Below are the code and all the weights of a small trained network. Each question names an input and a class and asks about switching units off, where a switched-off unit gives its printed mean instead of its output.

import numpy as np


def w(rows, s, z=0):
    codes = np.array(rows[::2]) - 128.0
    scale = np.full(codes.shape[1], s)
    scale[-1] = z or s
    return codes * scale


def f(y):
    return np.maximum(y, 0)


def log_softmax(a):
    a = a - a.max(-1, keepdims=True)
    return a - np.log(np.exp(a).sum(-1, keepdims=True))


def net(x, mask):
    res = np.array(x, float).reshape(1, 4) / 4 @ E
    y = f(res @ A[0][:, :-1].T + A[0][:, -1])
    res = res + np.where(mask, y, B[0][:, -1]) @ B[0][:, :-1]
    return log_softmax(res[-1] @ U[:, :-1].T + U[:, -1])


A, B = {}, {}
E = w([
[166,46,150,118,49,150,188,105],'x0',
[162,165,77,12,144,71,196,108],'x1',
[71,131,109,117,200,189,254,191],'x2',
[153,149,82,135,116,177,114,104],'x3',
],0.011)
A[0] = w([
[128,89,134,52,85,128,204,1,70],'N0',
[188,99,166,25,113,131,146,56,123],'N1',
[128,143,88,67,167,111,141,122,2],'N2',
[33,91,120,96,105,202,208,127,83],'N3',
[101,97,123,143,115,115,53,124,132],'N4',
[106,144,112,226,194,179,197,150,123],'N5',
[138,130,131,166,104,162,163,64,121],'N6',
[156,73,184,228,137,172,107,140,133],'N7',
[185,31,153,128,92,172,168,156,87],'N8',
[147,131,159,170,216,186,196,136,75],'N9',
[35,118,136,182,196,213,114,165,152],'N10',
[139,216,88,43,162,77,165,125,186],'N11',
[80,117,114,84,123,214,217,176,136],'N12',
],0.0097,0.0077)
B[0] = w([
[174,48,133,94,176,97,174,38,205],'N0',
[132,77,176,134,110,104,222,101,205],'N1',
[146,250,235,203,235,185,111,237,157],'N2',
[59,167,125,138,131,131,21,150,206],'N3',
[78,143,167,209,119,140,84,160,186],'N4',
[169,50,136,135,168,138,174,91,219],'N5',
[150,88,119,120,118,135,107,198,163],'N6',
[71,169,151,141,92,130,13,116,222],'N7',
[34,221,84,158,86,210,34,132,196],'N8',
[178,57,95,112,112,85,114,183,190],'N9',
[212,81,133,146,198,106,254,143,238],'N10',
[71,134,100,54,72,138,9,139,254],'N11',
[83,203,128,145,147,159,39,152,237],'N12',
],0.008,0.012)
U = w([
[139,203,155,159,134,148,125,172,252],'0',
[116,124,140,93,62,140,102,152,39],'1',
[216,33,147,108,135,133,247,141,91],'2',
],0.014,0.002)

Each question gives the input, the list of numbers given to net, and the class t.
The units are the neurons (one row each of A and B). Each row of codes is followed by its name. A weight is (code - 128) times the scale printed after its matrix; where a second scale follows, it is the last column's (A, B and U).
mask holds one flag per neuron, in row order. A switched-off neuron (its flag False) gives its mean, the last column of its row in B, instead of its output. The means were averaged over made-up inputs and are rounded, as every weight is.
A unit's drop is (log p(t) with every unit on - log p(t) with that unit switched off) / (log p(t) with every unit on - log p(t) with every unit switched off).
The circuit of an input: a set's keep is (log p(t) with only the set's units on - log p(t) with every unit switched off) / (log p(t) with every unit on - log p(t) with every unit switched off). Starting from the 12 units with the biggest drops (on a tie, the unit counted first), units are removed one at a time, each time the one whose removal leaves the highest keep (on an exact tie, the one counted first), for as long as the keep stays at least 0.8.
circuit, biggest first: the units of the circuit, biggest drop first
most important unit: the unit with the biggest drop
k most important neurons: the k neurons with the biggest drops, biggest first
drop when u is switched off: that unit's drop, to one decimal
input [-7,-4,1,-2], class 2: circuit, biggest first	N10, N12
input [-7,1,-2,-7], class 1: circuit, biggest first	N11, N2
input [7,-8,2,1], class 0: circuit, biggest first	N11, N8
input [5,8,-3,7], class 2: most important unit	N0
input [-8,5,-2,-6], class 1: 3 most important neurons	N11, N10, N12
input [6,8,8,1], class 1: 2 most important neurons	N11, N0
input [1,5,-2,-7], class 2: 3 most important neurons	N7, N12, N8
input [-5,4,0,6], class 1: 2 most important neurons	N11, N10
input [7,7,7,7], class 1: 2 most important neurons	N11, N0
input [-5,-1,7,3], class 2: 2 most important neurons	N10, N5
input [4,6,8,7], class 1: drop when N10 is switched off	0.2
input [-2,0,6,1], class 2: drop when N0 is switched off	-0.1
input [8,-3,6,-8], class 0: drop when N12 is switched off	0.3
